Here is a tiny trained network, its code and every weight. The questions are about switching its units off for an input and a class, where a switched-off unit gives its printed mean instead of its output.

import numpy as np


def w(rows, s, z=0):
    codes = np.array(rows[::2]) - 128.0
    scale = np.full(codes.shape[1], s)
    scale[-1] = z or s
    return codes * scale


def norm(h):
    return h / np.sqrt((h * h).mean(-1, keepdims=True) + 1e-5)


def f(y):
    return y / 2 * (1 + np.tanh(0.7978845608 * (y + 0.044715 * y**3)))


def log_softmax(a):
    a = a - a.max(-1, keepdims=True)
    return a - np.log(np.exp(a).sum(-1, keepdims=True))


def net(x, mask):
    res = np.array(x, float).reshape(1, 6) / 4 @ E
    u = 0
    for l in range(2):
        y = f(norm(res) @ A[l][:, :-1].T + A[l][:, -1])
        res = res + np.where(mask[u : u + 14], y, B[l][:, -1]) @ B[l][:, :-1]
        u += 14
    return log_softmax(norm(res)[-1] @ U[:, :-1].T + U[:, -1])


A, B = {}, {}
E = w([
[199,194,177,215,201,164,225],'x0',
[126,123,127,131,125,120,135],'x1',
[124,134,129,126,128,123,133],'x2',
[148,142,246,140,17,100,90],'x3',
[75,161,77,163,21,254,181],'x4',
[126,140,125,127,127,125,128],'x5',
],0.0024)
A[0] = w([
[198,214,151,216,152,146,177,73],'0.n1',
[177,203,165,202,178,162,191,87],'0.n2',
[66,58,128,100,101,80,69,129],'0.n3',
[167,160,169,149,51,107,133,10],'0.n4',
[70,122,59,84,67,102,41,5],'0.n5',
[52,145,103,154,63,199,171,55],'0.n6',
[42,124,84,66,86,112,57,15],'0.n7',
[152,143,206,117,54,122,118,3],'0.n8',
[148,147,205,146,31,103,119,30],'0.n9',
[80,149,115,140,38,210,173,48],'0.n10',
[184,103,182,85,192,33,78,108],'0.n11',
[169,145,211,119,36,132,111,20],'0.n12',
[116,123,25,88,188,161,178,42],'0.n13',
[132,119,2,127,184,149,144,35],'0.n14',
],0.0045,0.0019)
B[0] = w([
[127,23,149,23,79,192,152,222],'0.n1',
[128,21,130,10,74,163,163,233],'0.n2',
[156,161,138,169,125,187,213,209],'0.n3',
[69,124,142,99,230,121,118,141],'0.n4',
[173,47,202,37,128,209,243,194],'0.n5',
[222,149,40,151,108,30,38,200],'0.n6',
[184,55,204,69,144,197,252,189],'0.n7',
[55,135,147,159,207,144,139,153],'0.n8',
[29,138,145,154,246,135,148,181],'0.n9',
[238,187,49,192,91,35,13,213],'0.n10',
[199,225,24,196,42,145,47,253],'0.n11',
[14,151,171,164,230,136,125,177],'0.n12',
[3,159,233,169,189,112,68,187],'0.n13',
[17,178,244,127,165,123,76,184],'0.n14',
],0.0038,0.0028)
A[1] = w([
[28,148,135,126,196,134,134,49],'1.n1',
[134,55,153,65,115,141,212,28],'1.n2',
[106,102,186,155,109,139,95,158],'1.n3',
[144,33,153,73,110,148,185,53],'1.n4',
[61,141,194,166,136,84,113,55],'1.n5',
[187,158,89,159,132,74,97,91],'1.n6',
[109,80,176,91,127,137,253,62],'1.n7',
[176,129,160,106,133,159,227,59],'1.n8',
[21,136,195,134,155,130,132,62],'1.n9',
[131,142,101,88,161,184,180,148],'1.n10',
[141,217,119,221,160,115,186,87],'1.n11',
[151,59,144,62,97,165,144,92],'1.n12',
[102,154,132,121,109,99,154,1],'1.n13',
[18,143,181,166,194,134,119,105],'1.n14',
],0.0071,0.005)
B[1] = w([
[37,212,176,203,180,203,182,189],'1.n1',
[208,27,158,34,35,41,165,212],'1.n2',
[123,122,106,115,188,144,176,172],'1.n3',
[176,37,177,25,99,18,193,226],'1.n4',
[67,150,116,102,233,167,192,161],'1.n5',
[176,141,44,163,18,227,77,192],'1.n6',
[178,106,79,106,98,54,67,219],'1.n7',
[55,31,134,37,88,78,139,176],'1.n8',
[11,227,85,231,237,232,134,202],'1.n9',
[133,141,209,156,108,55,91,185],'1.n10',
[116,46,108,42,71,77,129,153],'1.n11',
[105,116,195,88,178,52,161,231],'1.n12',
[118,126,134,132,95,183,140,89],'1.n13',
[2,180,169,192,229,250,210,252],'1.n14',
],0.0058,0.0042)
U = w([
[185,4,219,9,95,25,194,254],'0',
[237,195,10,209,26,212,9,57],'1',
[9,205,172,205,254,233,192,29],'2',
],0.0091,0.00029)

Each question gives the input, the list of numbers given to net, and the class t.
The units are the neurons (one row each of A and B). Each row of codes is followed by its name. A weight is (code - 128) times the scale printed after its matrix; where a second scale follows, it is the last column's (A, B and U).
mask holds one flag per neuron, layer by layer. A switched-off neuron (its flag False) gives its mean, the last column of its row in B, instead of its output. The means were averaged over made-up inputs and are rounded, as every weight is.
A unit's drop is (log p(t) with every unit on - log p(t) with that unit switched off) / (log p(t) with every unit on - log p(t) with every unit switched off).
top k neurons: the k neurons with the biggest drops, biggest first
k most important neurons of layer l: the k neurons of layer l with the biggest drops, biggest first
drop when u is switched off: that unit's drop, to one decimal
input [6,5,6,7,-5,1], class 2: most important neuron of layer 0 : (0.n12)
input [1,6,6,-1,1,-5], class 0: top 3 neurons : (0.n2 0.n11 0.n1)
input [5,7,-6,0,4,3], class 0: 2 most important neurons of layer 0 : (0.n2 0.n1)
input [5,-1,6,-5,-1,-7], class 0: top 4 neurons : (0.n2 0.n1 0.n12 0.n9)
input [-6,-2,-7,7,-3,8], class 2: top 2 neurons : (0.n12 0.n9)
input [4,-1,1,7,-6,3], class 2: 3 most important neurons of layer 0 : (0.n10 0.n12 0.n6)
input [-6,8,-7,2,7,-4], class 1: top 2 neurons : (0.n10 0.n6)
input [-1,-8,2,-8,-8,7], class 1: 4 most important neurons of layer 0 : (0.n11 0.n12 0.n9 0.n8)
input [-5,1,1,-7,-7,7], class 1: 3 most important neurons of layer 0 : (0.n11 0.n12 0.n9)
input [-7,0,-4,8,8,-7], class 1: 2 most important neurons of layer 1 : (1.n4 1.n14)
input [8,-5,3,0,7,-6], class 0: top 3 neurons : (0.n2 0.n1 0.n11)
input [7,3,-6,-6,-3,7], class 0: drop when 0.n2 is switched off : 1.4
input [-3,-3,-8,-7,-8,7], class 1: drop when 0.n11 is switched off : 0.7
input [-3,-5,-4,-1,-5,-8], class 1: most important neuron of layer 0 : (0.n11)
input [-6,-8,2,7,-8,4], class 1: drop when 0.n11 is switched off : 1.1
